Below is a small trained network, with its code and all its weights. Each question gives an input and a target symbol and asks what happens when units are switched off, that is, made to give their printed mean instead of their output.

import numpy as np


def w(rows, s, z=0):
    codes = np.array(rows[::2]) - 128.0
    scale = np.full(codes.shape[1], s)
    scale[-1] = z or s
    return codes * scale


def f(y):
    return np.maximum(y, 0)


def softmax(a):
    e = np.exp(a - a.max(-1, keepdims=True))
    return e / e.sum(-1, keepdims=True)


def log_softmax(a):
    a = a - a.max(-1, keepdims=True)
    return a - np.log(np.exp(a).sum(-1, keepdims=True))


def net(x, mask):
    ids = ['ΛΞαβγεζηθτφω'.index(c) for c in x.split()]
    T = len(ids)
    res = E[ids] + P[:T]
    u = 0
    for l in range(3):
        r = res
        for j in range(3):
            rows = slice(2 * j, 2 * j + 2)
            q, k, v = (r @ M[l][rows].T for M in (Q, K, V))
            z = softmax(np.where(np.tri(T) > 0, q @ k.T / 2**0.5, -1e9)) @ v
            o = O[l][rows]
            res = res + np.where(mask[u + j], z, o[:, -1]) @ o[:, :-1]
        u += 3
        y = f(res @ A[l][:, :-1].T + A[l][:, -1])
        res = res + np.where(mask[u : u + 8], y, B[l][:, -1]) @ B[l][:, :-1]
        u += 8
    return log_softmax(res[-1] @ U[:, :-1].T + U[:, -1])


Q, K, V, O, A, B = {}, {}, {}, {}, {}, {}
E = w([
[116,66,90],'Λ',
[254,146,87],'Ξ',
[81,187,91],'α',
[125,83,173],'β',
[63,103,173],'γ',
[173,23,66],'ε',
[124,140,127],'ζ',
[115,160,202],'η',
[98,104,58],'θ',
[82,35,108],'τ',
[242,138,201],'φ',
[171,117,104],'ω',
],0.0097)
P = w([
[11,253,178],'0',
[146,102,140],'1',
[130,108,147],'2',
[129,104,141],'3',
[121,106,142],'4',
[124,111,137],'5',
[125,107,146],'6',
[116,109,138],'7',
[146,104,128],'8',
],0.0033)
Q[0] = w([
[113,145,174],'L0H1',
[194,191,106],'L0H1',
[192,131,133],'L0H2',
[137,94,222],'L0H2',
[27,239,98],'L0H3',
[2,168,90],'L0H3',
],0.0067)
K[0] = w([
[109,125,97],'L0H1',
[83,80,184],'L0H1',
[93,122,97],'L0H2',
[104,151,86],'L0H2',
[255,79,103],'L0H3',
[215,128,121],'L0H3',
],0.0097)
V[0] = w([
[216,190,122],'L0H1',
[147,116,2],'L0H1',
[103,149,30],'L0H2',
[212,144,226],'L0H2',
[80,213,145],'L0H3',
[127,73,46],'L0H3',
],0.0046)
O[0] = w([
[175,109,210,95],'L0H1',
[253,191,105,25],'L0H1',
[186,133,98,3],'L0H2',
[85,116,192,228],'L0H2',
[128,50,133,77],'L0H3',
[152,203,62,107],'L0H3',
],0.005,0.00042)
A[0] = w([
[73,68,58,235],'L0N1',
[80,144,190,81],'L0N2',
[127,43,142,251],'L0N3',
[38,72,90,191],'L0N4',
[133,70,124,181],'L0N5',
[175,74,91,78],'L0N6',
[62,123,70,128],'L0N7',
[134,254,170,227],'L0N8',
],0.0091,0.0029)
B[0] = w([
[136,194,104,238],'L0N1',
[86,112,179,152],'L0N2',
[110,176,165,253],'L0N3',
[136,200,132,223],'L0N4',
[106,163,137,192],'L0N5',
[25,116,132,156],'L0N6',
[170,195,75,167],'L0N7',
[134,1,123,194],'L0N8',
],0.0095,0.0043)
Q[1] = w([
[171,69,218],'L1H1',
[158,71,121],'L1H1',
[157,6,218],'L1H2',
[83,254,91],'L1H2',
[118,130,221],'L1H3',
[88,116,42],'L1H3',
],0.0059)
K[1] = w([
[26,109,203],'L1H1',
[168,37,234],'L1H1',
[206,183,24],'L1H2',
[41,121,233],'L1H2',
[3,191,104],'L1H3',
[255,90,127],'L1H3',
],0.0053)
V[1] = w([
[37,151,164],'L1H1',
[194,86,100],'L1H1',
[195,193,42],'L1H2',
[41,185,160],'L1H2',
[80,255,122],'L1H3',
[203,142,97],'L1H3',
],0.0073)
O[1] = w([
[135,130,253,191],'L1H1',
[123,90,41,59],'L1H1',
[68,193,145,93],'L1H2',
[151,117,206,222],'L1H2',
[93,217,221,254],'L1H3',
[120,185,44,99],'L1H3',
],0.0049,0.0039)
A[1] = w([
[32,224,56,194],'L1N1',
[148,110,4,100],'L1N2',
[122,210,143,81],'L1N3',
[207,190,129,129],'L1N4',
[126,140,254,255],'L1N5',
[207,103,113,147],'L1N6',
[15,249,87,222],'L1N7',
[110,203,138,89],'L1N8',
],0.0048,0.0022)
B[1] = w([
[126,247,131,187],'L1N1',
[162,226,76,137],'L1N2',
[181,169,147,167],'L1N3',
[177,162,143,156],'L1N4',
[76,112,229,254],'L1N5',
[162,89,144,139],'L1N6',
[142,255,152,217],'L1N7',
[181,184,145,165],'L1N8',
],0.0059,0.0067)
Q[2] = w([
[111,122,79],'L2H1',
[187,124,181],'L2H1',
[238,118,136],'L2H2',
[11,129,117],'L2H2',
[215,139,130],'L2H3',
[189,126,159],'L2H3',
],0.011)
K[2] = w([
[156,183,111],'L2H1',
[126,17,199],'L2H1',
[248,31,168],'L2H2',
[33,213,106],'L2H2',
[228,116,2],'L2H3',
[177,180,79],'L2H3',
],0.0084)
V[2] = w([
[66,166,148],'L2H1',
[128,151,88],'L2H1',
[147,150,151],'L2H2',
[20,187,108],'L2H2',
[251,130,87],'L2H3',
[47,96,132],'L2H3',
],0.012)
O[2] = w([
[181,66,87,254],'L2H1',
[215,159,163,16],'L2H1',
[128,100,93,245],'L2H2',
[254,103,112,235],'L2H2',
[51,218,89,37],'L2H3',
[198,115,176,51],'L2H3',
],0.0078,0.0076)
A[2] = w([
[117,33,117,146],'L2N1',
[117,178,180,220],'L2N2',
[117,78,168,3],'L2N3',
[199,102,23,98],'L2N4',
[118,112,30,234],'L2N5',
[150,104,108,216],'L2N6',
[27,97,162,111],'L2N7',
[138,136,2,50],'L2N8',
],0.0054,0.0037)
B[2] = w([
[24,68,55,236],'L2N1',
[171,172,192,254],'L2N2',
[24,153,87,187],'L2N3',
[89,110,62,229],'L2N4',
[67,114,55,213],'L2N5',
[186,103,105,220],'L2N6',
[94,200,82,234],'L2N7',
[3,83,62,190],'L2N8',
],0.006,0.0039)
U = w([
[189,156,254,96],'Λ',
[74,220,77,2],'Ξ',
[141,101,70,244],'α',
[156,26,170,45],'β',
[187,125,246,191],'γ',
[159,96,75,77],'ε',
[186,92,109,108],'ζ',
[120,26,120,198],'η',
[122,183,99,224],'θ',
[175,237,240,86],'τ',
[7,38,52,31],'φ',
[26,152,224,137],'ω',
],0.0045,0.0046)

Each question gives the input, a string of symbols that net reads in full, and the target symbol t.
The units are the heads (2 rows each of Q, K, V and O) and the neurons (one row each of A and B). Each row of codes is followed by its name. A weight is (code - 128) times the scale printed after its matrix; where a second scale follows, it is the last column's (O, A, B and U).
mask holds one flag per unit, layer by layer, with each layer's heads first. A switched-off unit (its flag False) gives its mean, the last column of its rows in O or B, instead of its output. The means were averaged over made-up inputs and are rounded, as every weight is.
A unit's drop is (log p(t) with every unit on - log p(t) with that unit switched off) / (log p(t) with every unit on - log p(t) with every unit switched off).
most important unit: the unit with the biggest drop
k most important neurons: the k neurons with the biggest drops, biggest first
k most important neurons of layer l: the k neurons of layer l with the biggest drops, biggest first
which heads matter: for each layer, one digit per head in row order, 1 if its drop is at least 0.15 and else 0, layers parted by /
drop of u: that unit's drop, to one decimal
input η η ζ φ φ φ θ γ η, target η: most important unit : L2H3
input ω α φ τ, target τ: which heads matter : 000 / 000 / 100
input φ ω φ η, target ω: which heads matter : 000 / 011 / 110
input φ φ ω γ ω β τ Ξ, target ω: 3 most important neurons : (L0N8; L0N1; L0N4)
input φ φ ω, target ω: which heads matter : 000 / 011 / 110
input Ξ ζ φ, target ω: which heads matter : 000 / 000 / 111
input γ ε θ ζ α η, target β: which heads matter : 000 / 000 / 001
input ω Λ β τ, target τ: which heads matter : 000 / 000 / 000
input φ φ β θ, target ω: 4 most important neurons : (L0N8; L0N4; L0N1; L0N7)
input γ η β ω η ζ, target η: 3 most important neurons : (L1N5; L2N1; L0N2)
input Ξ η φ φ γ ζ θ, target Ξ: 2 most important neurons of layer 1 : (L1N5; L1N2)
input Ξ Ξ ω, target Ξ: 2 most important neurons of layer 0 : (L0N8; L0N3)
input φ α φ ζ ω η θ ω φ, target ω: 2 most important neurons : (L0N8; L0N1)
input η Ξ η, target η: most important neuron : (L1N5)
input γ η β ε ζ, target η: 2 most important neurons : (L1N5; L2N1)
input γ φ β φ θ Ξ, target φ: 3 most important neurons of layer 1 : (L1N5; L1N7; L1N1)
input φ γ τ τ ω, target ω: drop of L0N8 : 0.9
input γ η φ θ τ τ η, target β: drop of L1N5 : 0.2
input γ ζ β η τ φ γ, target γ: drop of L0N4 : 0.2
input η ω Ξ, target φ: most important unit : L2H1
input φ τ ε θ, target Ξ: drop of L0N8 : 0.4
